Here is a tiny trained network, its code and every weight. The questions are about switching its units off for an input and a class, where a switched-off unit gives its printed mean instead of its output.

import numpy as np


def w(rows, s, z=0):
    codes = np.array(rows[::2]) - 128.0
    scale = np.full(codes.shape[1], s)
    scale[-1] = z or s
    return codes * scale


def f(y):
    return y / 2 * (1 + np.tanh(0.7978845608 * (y + 0.044715 * y**3)))


def log_softmax(a):
    a = a - a.max(-1, keepdims=True)
    return a - np.log(np.exp(a).sum(-1, keepdims=True))


def net(x, mask):
    res = np.array(x, float).reshape(1, 6) / 4 @ E
    y = f(res @ A[0][:, :-1].T + A[0][:, -1])
    res = res + np.where(mask, y, B[0][:, -1]) @ B[0][:, :-1]
    return log_softmax(res[-1] @ U[:, :-1].T + U[:, -1])


A, B = {}, {}
E = w([
[224,42,109,81,212,94,80,207,196],'x0',
[72,37,218,180,181,37,51,41,99],'x1',
[83,147,168,190,204,70,215,253,75],'x2',
[211,185,125,191,156,42,213,39,221],'x3',
[129,126,130,121,131,127,131,123,121],'x4',
[125,130,119,140,119,118,115,135,132],'x5',
],0.0046)
A[0] = w([
[85,38,213,175,159,60,72,66,110,109],'N0',
[39,90,125,61,107,198,28,208,31,85],'N1',
[206,219,38,82,90,225,218,189,141,249],'N2',
[92,144,174,191,184,80,200,226,89,80],'N3',
[158,118,120,83,52,166,47,36,203,123],'N4',
[200,187,123,207,153,61,211,47,208,84],'N5',
[195,185,135,195,141,49,209,58,223,105],'N6',
[206,192,126,188,153,49,213,43,197,79],'N7',
[94,55,202,171,184,68,65,49,85,103],'N8',
[77,59,209,179,179,69,65,63,121,99],'N9',
[225,2,131,49,218,96,77,213,193,110],'N10',
[40,72,121,70,96,203,43,204,17,77],'N11',
[93,143,172,196,185,80,193,221,94,129],'N12',
[87,48,189,179,172,60,64,54,108,69],'N13',
[171,111,84,83,51,157,35,35,171,174],'N14',
[37,192,160,171,16,140,167,42,45,79],'N15',
[181,118,112,79,31,145,47,30,173,157],'N16',
[91,150,168,196,162,58,180,232,89,129],'N17',
[158,127,102,63,81,169,44,27,172,122],'N18',
[162,118,112,78,65,174,46,27,185,99],'N19',
[9,199,160,188,41,161,163,56,60,123],'N20',
[37,202,136,193,69,180,165,52,60,48],'N21',
[81,59,198,182,171,57,54,62,106,112],'N22',
[206,40,93,78,210,70,42,221,212,153],'N23',
[95,147,155,190,198,69,191,218,81,99],'N24',
],0.0039,0.0019)
B[0] = w([
[76,184,83,71,67,182,166,207,203,191],'N0',
[215,58,226,16,22,22,35,79,72,213],'N1',
[44,157,64,84,40,188,177,226,224,253],'N2',
[60,51,78,148,210,120,194,85,48,159],'N3',
[57,67,71,155,191,131,202,107,48,195],'N4',
[170,57,203,1,34,25,59,127,60,192],'N5',
[153,53,183,21,42,29,74,117,62,196],'N6',
[162,66,204,11,30,22,64,125,63,191],'N7',
[59,188,67,62,66,180,168,221,204,190],'N8',
[83,192,85,85,79,182,165,205,182,185],'N9',
[217,229,193,230,180,186,90,32,201,218],'N10',
[230,61,217,28,29,10,49,83,58,213],'N11',
[86,61,68,159,184,134,176,89,57,168],'N12',
[58,194,95,53,72,185,173,201,185,179],'N13',
[79,58,79,182,183,133,181,102,65,215],'N14',
[201,208,185,212,199,196,86,58,180,186],'N15',
[58,51,56,171,198,150,186,116,55,209],'N16',
[79,45,73,167,197,132,176,96,56,169],'N17',
[71,67,73,165,199,107,189,101,54,193],'N18',
[67,76,65,152,208,127,204,101,37,189],'N19',
[222,197,179,221,165,178,76,59,180,198],'N20',
[195,212,190,177,184,169,74,55,175,166],'N21',
[66,183,78,69,61,180,173,212,205,192],'N22',
[208,192,163,225,181,211,74,52,187,224],'N23',
[78,68,78,163,204,140,180,81,49,163],'N24',
],0.0049,0.0034)
U = w([
[187,45,234,2,11,7,42,110,43,51],'0',
[110,120,107,163,117,145,126,143,143,253],'1',
[41,39,47,195,246,127,216,96,19,5],'2',
[65,233,67,48,37,202,187,228,244,9],'3',
[235,227,217,246,216,187,48,31,202,17],'4',
],0.0062,0.0061)

Each question gives the input, the list of numbers given to net, and the class t.
The units are the neurons (one row each of A and B). Each row of codes is followed by its name. A weight is (code - 128) times the scale printed after its matrix; where a second scale follows, it is the last column's (A, B and U).
mask holds one flag per neuron, in row order. A switched-off neuron (its flag False) gives its mean, the last column of its row in B, instead of its output. The means were averaged over made-up inputs and are rounded, as every weight is.
A unit's drop is (log p(t) with every unit on - log p(t) with that unit switched off) / (log p(t) with every unit on - log p(t) with every unit switched off).
The circuit of an input: a set's keep is (log p(t) with only the set's units on - log p(t) with every unit switched off) / (log p(t) with every unit on - log p(t) with every unit switched off). Starting from the 12 units with the biggest drops (on a tie, the unit counted first), units are removed one at a time, each time the one whose removal leaves the highest keep (on an exact tie, the one counted first), for as long as the keep stays at least 0.8.
units of the circuit, in order: the units of the circuit, biggest drop first
most important unit: the unit with the biggest drop
k most important neurons: the k neurons with the biggest drops, biggest first
drop of u: that unit's drop, to one decimal
input [-8,-6,-4,6,8,6], class 4: most important unit : N15
input [-8,-1,6,3,0,-7], class 4: units of the circuit, in order : (N20, N15)
input [-2,3,6,6,-7,-3], class 0: units of the circuit, in order : (N5, N7)
input [-5,-6,5,-6,0,6], class 0: units of the circuit, in order : (N11, N1)
input [-6,-2,-3,-6,7,2], class 0: 2 most important neurons : (N11, N1)
input [-6,-3,7,-1,-6,1], class 2: 2 most important neurons : (N3, N17)
input [8,-4,-3,1,-3,0], class 4: units of the circuit, in order : (N10, N23)
input [-8,0,5,-7,5,2], class 4: units of the circuit, in order : (N20, N15)
input [8,-7,8,4,7,2], class 2: units of the circuit, in order : (N3, N24)
input [-7,-3,-6,2,-1,1], class 4: 3 most important neurons : (N15, N20, N21)
input [-1,-6,-7,7,-4,-5], class 0: drop of N14 : -0.1
input [4,8,7,0,-5,6], class 3: drop of N3 : -0.1
input [-6,-4,-2,-5,6,3], class 4: drop of N15 : 0.3
input [8,6,7,-4,-8,-5], class 4: units of the circuit, in order : (N10)
